Here is a tiny trained network, its code and every weight. The questions are about switching its units off for an input and a target symbol, where a switched-off unit gives its printed mean instead of its output.

import numpy as np


def w(rows, s, z=0):
    codes = np.array(rows[::2]) - 128.0
    scale = np.full(codes.shape[1], s)
    scale[-1] = z or s
    return codes * scale


def f(y):
    return y / 2 * (1 + np.tanh(0.7978845608 * (y + 0.044715 * y**3)))


def softmax(a):
    e = np.exp(a - a.max(-1, keepdims=True))
    return e / e.sum(-1, keepdims=True)


def log_softmax(a):
    a = a - a.max(-1, keepdims=True)
    return a - np.log(np.exp(a).sum(-1, keepdims=True))


def net(x, mask):
    ids = ['αδεζηπστφω'.index(c) for c in x.split()]
    T = len(ids)
    res = E[ids] + P[:T]
    u = 0
    for l in range(2):
        r = res
        for j in range(3):
            rows = slice(3 * j, 3 * j + 3)
            q, k, v = (r @ M[l][rows].T for M in (Q, K, V))
            z = softmax(np.where(np.tri(T) > 0, q @ k.T / 3**0.5, -1e9)) @ v
            o = O[l][rows]
            res = res + np.where(mask[u + j], z, o[:, -1]) @ o[:, :-1]
        u += 3
        y = f(res @ A[l][:, :-1].T + A[l][:, -1])
        res = res + np.where(mask[u : u + 4], y, B[l][:, -1]) @ B[l][:, :-1]
        u += 4
    return log_softmax(res[-1] @ U[:, :-1].T + U[:, -1])


Q, K, V, O, A, B = {}, {}, {}, {}, {}, {}
E = w([
[153,144,110,129,52,122],'α',
[103,197,104,142,109,96],'δ',
[88,84,184,82,140,143],'ε',
[6,64,132,84,143,148],'ζ',
[96,103,66,142,102,183],'η',
[102,119,202,93,113,87],'π',
[120,60,107,184,157,96],'σ',
[151,54,99,123,95,148],'τ',
[166,120,58,125,212,37],'φ',
[87,87,193,145,83,44],'ω',
],0.027)
P = w([
[42,114,225,100,73,181],'0',
[58,119,203,101,73,180],'1',
[67,124,187,106,83,175],'2',
[75,120,162,103,84,171],'3',
[80,121,137,104,82,161],'4',
[87,129,115,108,86,158],'5',
[90,129,93,105,87,146],'6',
[97,125,70,95,95,150],'7',
[106,129,53,96,98,135],'8',
[107,133,33,102,104,136],'9',
[112,133,18,98,105,130],'10',
[114,129,2,85,99,142],'11',
],0.0095)
Q[0] = w([
[251,159,129,177,155,148],'0.h0',
[143,166,115,114,93,143],'0.h0',
[104,65,128,77,82,108],'0.h0',
[41,115,133,107,144,80],'0.h1',
[179,168,122,175,142,160],'0.h1',
[130,141,139,148,186,113],'0.h1',
[156,128,110,164,180,130],'0.h2',
[133,86,113,110,115,139],'0.h2',
[141,169,126,158,127,166],'0.h2',
],0.025)
K[0] = w([
[80,93,233,124,92,140],'0.h0',
[91,150,127,114,64,130],'0.h0',
[209,121,16,140,112,97],'0.h0',
[181,161,21,134,182,78],'0.h1',
[30,118,252,111,116,132],'0.h1',
[116,130,174,173,152,118],'0.h1',
[101,91,179,82,113,116],'0.h2',
[134,123,105,89,113,136],'0.h2',
[74,124,149,157,83,160],'0.h2',
],0.019)
V[0] = w([
[50,213,115,126,146,144],'0.h0',
[10,103,170,161,224,176],'0.h0',
[170,150,207,125,83,39],'0.h0',
[217,46,140,18,127,128],'0.h1',
[92,208,146,2,91,85],'0.h1',
[154,56,118,76,39,205],'0.h1',
[116,101,162,84,87,127],'0.h2',
[143,134,129,189,87,156],'0.h2',
[218,99,154,36,125,86],'0.h2',
],0.0076)
O[0] = w([
[51,164,84,77,57,105,63],'0.h0',
[184,96,12,12,128,113,181],'0.h0',
[110,165,156,183,173,68,93],'0.h0',
[158,144,133,156,201,178,172],'0.h1',
[113,215,184,91,104,136,69],'0.h1',
[121,161,128,255,141,185,206],'0.h1',
[147,138,114,66,48,144,253],'0.h2',
[127,99,76,167,107,84,77],'0.h2',
[87,127,206,87,157,118,98],'0.h2',
],0.0074,0.0031)
A[0] = w([
[120,65,177,139,254,66,4],'0.n0',
[15,209,120,111,223,29,221],'0.n1',
[188,58,90,210,135,83,22],'0.n2',
[224,190,197,29,179,142,147],'0.n3',
],0.0062,0.0029)
B[0] = w([
[169,95,38,101,82,131,196],'0.n0',
[162,148,91,87,133,134,254],'0.n1',
[84,144,181,40,157,180,207],'0.n2',
[245,193,152,206,163,191,206],'0.n3',
],0.011,0.0051)
Q[1] = w([
[147,29,129,153,139,193],'1.h0',
[183,143,124,85,114,77],'1.h0',
[72,194,162,149,122,105],'1.h0',
[146,124,137,164,93,115],'1.h1',
[128,150,38,132,92,82],'1.h1',
[160,95,143,137,114,145],'1.h1',
[181,9,159,123,204,113],'1.h2',
[94,109,127,234,66,155],'1.h2',
[126,138,113,118,87,210],'1.h2',
],0.012)
K[1] = w([
[102,77,231,94,181,155],'1.h0',
[175,148,117,95,163,98],'1.h0',
[129,184,97,213,72,91],'1.h0',
[115,158,115,151,90,57],'1.h1',
[152,128,109,126,112,108],'1.h1',
[151,103,118,149,118,152],'1.h1',
[109,8,184,75,219,134],'1.h2',
[70,120,147,175,102,206],'1.h2',
[182,157,19,174,175,198],'1.h2',
],0.011)
V[1] = w([
[73,150,118,124,130,164],'1.h0',
[106,102,136,109,97,217],'1.h0',
[146,156,80,158,106,108],'1.h0',
[154,120,112,138,119,160],'1.h1',
[144,125,60,155,135,104],'1.h1',
[82,67,155,113,73,170],'1.h1',
[133,254,30,164,125,184],'1.h2',
[51,171,80,153,137,165],'1.h2',
[75,201,140,65,223,131],'1.h2',
],0.0073)
O[1] = w([
[109,76,147,85,193,120,135],'1.h0',
[78,52,24,103,223,184,253],'1.h0',
[77,195,204,74,90,120,89],'1.h0',
[111,132,191,135,128,106,170],'1.h1',
[108,72,189,83,79,173,58],'1.h1',
[141,202,120,154,224,102,237],'1.h1',
[106,124,218,41,2,233,160],'1.h2',
[174,28,246,153,64,159,99],'1.h2',
[173,130,115,50,147,127,87],'1.h2',
],0.0046,0.006)
A[1] = w([
[185,253,66,138,99,21,118],'1.n0',
[159,11,198,126,174,134,253],'1.n1',
[86,65,78,234,199,167,87],'1.n2',
[150,250,207,163,94,163,119],'1.n3',
],0.0064,0.007)
B[1] = w([
[131,10,232,146,141,206,186],'1.n0',
[132,197,58,181,54,95,254],'1.n1',
[163,155,254,100,67,10,253],'1.n2',
[71,126,80,90,229,3,215],'1.n3',
],0.0095,0.011)
U = w([
[30,164,123,164,161,175,189],'α',
[115,169,163,38,63,152,33],'δ',
[180,246,89,115,135,224,255],'ε',
[85,58,88,87,146,186,97],'ζ',
[114,88,105,153,51,209,154],'η',
[175,161,199,65,184,135,33],'π',
[179,86,64,102,119,93,153],'σ',
[220,220,207,148,71,157,102],'τ',
[212,91,166,75,111,180,102],'φ',
[125,2,185,134,166,181,145],'ω',
],0.0061,0.0083)

Each question gives the input, a string of symbols that net reads in full, and the target symbol t.
The units are the heads (3 rows each of Q, K, V and O) and the neurons (one row each of A and B). Each row of codes is followed by its name. A weight is (code - 128) times the scale printed after its matrix; where a second scale follows, it is the last column's (O, A, B and U).
mask holds one flag per unit, layer by layer, with each layer's heads first. A switched-off unit (its flag False) gives its mean, the last column of its rows in O or B, instead of its output. The means were averaged over made-up inputs and are rounded, as every weight is.
A unit's drop is (log p(t) with every unit on - log p(t) with that unit switched off) / (log p(t) with every unit on - log p(t) with every unit switched off).
The circuit of an input: a set's keep is (log p(t) with only the set's units on - log p(t) with every unit switched off) / (log p(t) with every unit on - log p(t) with every unit switched off). Starting from the 12 units with the biggest drops (on a tie, the unit counted first), units are removed one at a time, each time the one whose removal leaves the highest keep (on an exact tie, the one counted first), for as long as the keep stays at least 0.8.
circuit, biggest first: the units of the circuit, biggest drop first
unit that matters most: the unit with the biggest drop
k most important neurons: the k neurons with the biggest drops, biggest first
k most important neurons of layer l: the k neurons of layer l with the biggest drops, biggest first
heads that matter: for each layer, one digit per head in row order, 1 if its drop is at least 0.15 and else 0, layers parted by /
drop when u is switched off: that unit's drop, to one decimal
input ω ω ε ω ε ζ ε α ε α, target α: circuit, biggest first -> [0.h0, 1.n3, 0.h1]
input ε ε δ ω ε π, target δ: circuit, biggest first -> [0.h0, 0.h1]
input τ ζ ε π σ η, target η: heads that matter -> 100 / 001
input ω ε ε π ζ, target ζ: circuit, biggest first -> [0.h0, 1.n2]
input σ ω ε ε ω ω, target σ: heads that matter -> 110 / 001
input π ε τ δ τ ω ε ε ε ζ, target τ: unit that matters most -> 1.n2
input σ ε ε η ε ε ε, target η: circuit, biggest first -> [1.h2, 0.h0, 0.h1, 0.h2]
input π α ε ε ε ε τ ε ε, target τ: circuit, biggest first -> [1.n2, 0.h1, 0.h0, 1.n1]
input α ε π ω σ ε ε ε ε ε σ π, target σ: heads that matter -> 010 / 001
input φ ε σ, target σ: circuit, biggest first -> [1.h2, 0.h1]
input ε ε τ π δ ζ ε, target δ: heads that matter -> 110 / 001
input ω ε ω ε ε ω, target ω: heads that matter -> 000 / 001
input ω ε ε ω ω τ ω τ ω δ ε ω, target δ: heads that matter -> 110 / 001
input ε ε π α τ π, target τ: unit that matters most -> 0.h1
input π τ ε φ ε ω δ τ τ τ τ π, target π: heads that matter -> 010 / 100
input ε ω τ, target τ: heads that matter -> 010 / 000
input δ φ σ ε σ δ ω π π α η ω, target ω: heads that matter -> 010 / 101
input η ε τ ε α π, target α: 2 most important neurons -> [1.n3, 1.n2]
input τ ε π ε ε η ζ, target η: 2 most important neurons of layer 1 -> [1.n3, 1.n1]
input τ ζ σ ε ε η ε π, target η: unit that matters most -> 1.h2
input φ ε ε ε ω α π, target π: 2 most important neurons of layer 0 -> [0.n3, 0.n1]
input ω ω α ε δ ε ε ω ζ, target δ: drop when 0.h1 is switched off -> 0.6
input ε α ε ω ω δ α σ ζ ζ, target σ: drop when 1.n1 is switched off -> 0.1
input ε ω τ α π ε ε π ε, target α: drop when 0.h1 is switched off -> 0.5
input σ ζ σ σ ε η δ ε, target δ: drop when 0.h2 is switched off -> 0.0
